Here is a tiny trained network, its code and every weight. The questions are about switching its units off for an input and a target symbol, where a switched-off unit gives its printed mean instead of its output.

import numpy as np


def w(rows, s, z=0):
    codes = np.array(rows[::2]) - 128.0
    scale = np.full(codes.shape[1], s)
    scale[-1] = z or s
    return codes * scale


def f(y):
    return y / 2 * (1 + np.tanh(0.7978845608 * (y + 0.044715 * y**3)))


def softmax(a):
    e = np.exp(a - a.max(-1, keepdims=True))
    return e / e.sum(-1, keepdims=True)


def log_softmax(a):
    a = a - a.max(-1, keepdims=True)
    return a - np.log(np.exp(a).sum(-1, keepdims=True))


def net(x, mask):
    ids = ['ΠΦεζμσ'.index(c) for c in x.split()]
    T = len(ids)
    res = E[ids] + P[:T]
    u = 0
    for l in range(2):
        q, k, v = (res @ M[l].T for M in (Q, K, V))
        z = softmax(np.where(np.tri(T) > 0, q @ k.T / 2**0.5, -1e9)) @ v
        res = res + np.where(mask[u], z, O[l][:, -1]) @ O[l][:, :-1]
        u += 1
        y = f(res @ A[l][:, :-1].T + A[l][:, -1])
        res = res + np.where(mask[u : u + 4], y, B[l][:, -1]) @ B[l][:, :-1]
        u += 4
    return log_softmax(res[-1] @ U[:, :-1].T + U[:, -1])


Q, K, V, O, A, B = {}, {}, {}, {}, {}, {}
E = w([
[158,203,153,138],'Π',
[136,224,170,160],'Φ',
[175,110,78,197],'ε',
[195,130,198,69],'ζ',
[151,57,3,218],'μ',
[176,171,139,161],'σ',
],0.016)
P = w([
[218,196,195,194],'0',
[179,161,54,60],'1',
[185,161,63,78],'2',
[148,182,125,98],'3',
[182,160,186,156],'4',
[105,126,208,182],'5',
[80,133,255,172],'6',
[79,83,243,205],'7',
[67,39,226,227],'8',
],0.0061)
Q[0] = w([
[153,181,20,116],'0.h1',
[2,72,96,35],'0.h1',
],0.016)
K[0] = w([
[164,169,138,201],'0.h1',
[92,129,3,154],'0.h1',
],0.02)
V[0] = w([
[117,101,66,159],'0.h1',
[93,249,138,153],'0.h1',
],0.013)
O[0] = w([
[134,72,106,202,1],'0.h1',
[179,58,254,96,251],'0.h1',
],0.0091,0.0083)
A[0] = w([
[87,29,206,119,6],'0.n1',
[89,140,194,1,212],'0.n2',
[212,165,130,72,42],'0.n3',
[178,196,188,159,54],'0.n4',
],0.0089,0.0021)
B[0] = w([
[1,140,181,89,182],'0.n1',
[172,75,44,220,246],'0.n2',
[20,210,74,123,202],'0.n3',
[121,38,179,75,225],'0.n4',
],0.0088,0.012)
Q[1] = w([
[253,33,232,182],'1.h1',
[243,173,129,169],'1.h1',
],0.0083)
K[1] = w([
[195,169,154,255],'1.h1',
[122,64,177,224],'1.h1',
],0.0088)
V[1] = w([
[113,183,111,246],'1.h1',
[1,73,121,95],'1.h1',
],0.017)
O[1] = w([
[103,123,126,248,253],'1.h1',
[29,194,129,84,90],'1.h1',
],0.016,0.0033)
A[1] = w([
[85,194,132,201,208],'1.n1',
[115,74,173,130,254],'1.n2',
[48,252,114,146,117],'1.n3',
[139,70,129,187,19],'1.n4',
],0.013,0.0031)
B[1] = w([
[187,12,83,61,211],'1.n1',
[155,128,11,156,182],'1.n2',
[239,121,223,124,171],'1.n3',
[68,200,174,114,255],'1.n4',
],0.012,0.029)
U = w([
[249,162,2,157,222],'Π',
[150,78,122,196,194],'Φ',
[120,161,120,210,211],'ε',
[51,103,168,155,70],'ζ',
[149,162,64,176,5],'μ',
[33,137,52,102,93],'σ',
],0.0067,0.0027)

Each question gives the input, a string of symbols that net reads in full, and the target symbol t.
The units are the heads (2 rows each of Q, K, V and O) and the neurons (one row each of A and B). Each row of codes is followed by its name. A weight is (code - 128) times the scale printed after its matrix; where a second scale follows, it is the last column's (O, A, B and U).
mask holds one flag per unit, layer by layer, with each layer's heads first. A switched-off unit (its flag False) gives its mean, the last column of its rows in O or B, instead of its output. The means were averaged over made-up inputs and are rounded, as every weight is.
A unit's drop is (log p(t) with every unit on - log p(t) with that unit switched off) / (log p(t) with every unit on - log p(t) with every unit switched off).
The circuit of an input: a set's keep is (log p(t) with only the set's units on - log p(t) with every unit switched off) / (log p(t) with every unit on - log p(t) with every unit switched off). Starting from all 10 units, units are removed one at a time, each time the one whose removal leaves the highest keep (on an exact tie, the one counted first), for as long as the keep stays at least 0.8.
units of the circuit, in order: the units of the circuit, biggest drop first
unit that matters most: the unit with the biggest drop
top k neurons: the k neurons with the biggest drops, biggest first
k most important neurons of layer l: the k neurons of layer l with the biggest drops, biggest first
input Π σ ε Φ, target σ: 2 most important neurons of layer 0 => [0.n3, 0.n4]
input ε Π μ σ Φ, target ε: unit that matters most => 0.h1
input ε μ μ, target ε: top 2 neurons => [1.n4, 0.n3]
input μ μ μ Φ, target Φ: 2 most important neurons of layer 1 => [1.n1, 1.n4]
input Π ε σ μ σ Π ε σ Φ, target σ: units of the circuit, in order => [0.h1, 1.h1, 0.n1, 1.n3]
input σ ε σ Π Φ ε μ σ, target Π: top 2 neurons => [1.n2, 1.n4]
input μ Φ μ Π μ μ μ Φ ζ, target Π: 2 most important neurons of layer 0 => [0.n1, 0.n4]
input σ Π μ Φ ε μ ε ε, target Π: top 3 neurons => [1.n2, 1.n4, 0.n2]
input Π σ Φ σ σ Π, target σ: units of the circuit, in order => [0.n4, 1.h1, 1.n3]
input σ Φ Φ ε σ ε, target Π: 2 most important neurons of layer 0 => [0.n2, 0.n1]
input ε Φ Φ σ μ μ μ μ, target ε: top 4 neurons => [0.n3, 1.n4, 0.n4, 1.n1]
input ε Φ Π σ μ σ, target ε: units of the circuit, in order => [0.h1, 1.n4, 1.h1, 0.n4]
input ε ζ Φ μ ε Φ Π ε, target ε: top 4 neurons => [0.n1, 0.n3, 1.n4, 1.n1]
input ε Φ μ ε, target ε: unit that matters most => 0.h1
input Φ ε μ μ μ ε μ ε, target ζ: 2 most important neurons of layer 1 => [1.n3, 1.n1]
input σ μ Π μ σ μ ε Π Φ, target Π: units of the circuit, in order => [1.n4, 1.h1]
input Π ε μ, target σ: 2 most important neurons of layer 1 => [1.n3, 1.n1]
input Φ σ Φ ε μ ε σ σ σ, target ζ: top 4 neurons => [0.n1, 1.n3, 0.n4, 1.n1]
input Φ σ μ, target ζ: 3 most important neurons of layer 0 => [0.n1, 0.n4, 0.n3]
input σ σ μ ε μ σ μ, target Π: 2 most important neurons of layer 0 => [0.n2, 0.n3]
input Π μ μ ε μ Π, target σ: top 4 neurons => [0.n4, 0.n1, 0.n3, 1.n3]
input ε σ Π Π, target ε: top 4 neurons => [1.n4, 1.n1, 0.n1, 0.n4]
input μ Π σ σ Π σ Π Φ, target Φ: top neuron => [1.n1]
input Φ Φ ε ζ, target Π: top 2 neurons => [1.n3, 0.n3]
input σ σ Φ Π ε μ σ, target Π: top 3 neurons => [1.n4, 1.n2, 0.n1]
input Φ Π Π, target ζ: top 2 neurons => [0.n3, 0.n1]
input σ ζ μ σ μ Φ ζ ε Φ, target Π: top 3 neurons => [1.n4, 0.n2, 0.n1]
input σ ε σ ε σ μ μ Π, target Π: top 4 neurons => [1.n4, 1.n2, 0.n1, 0.n2]
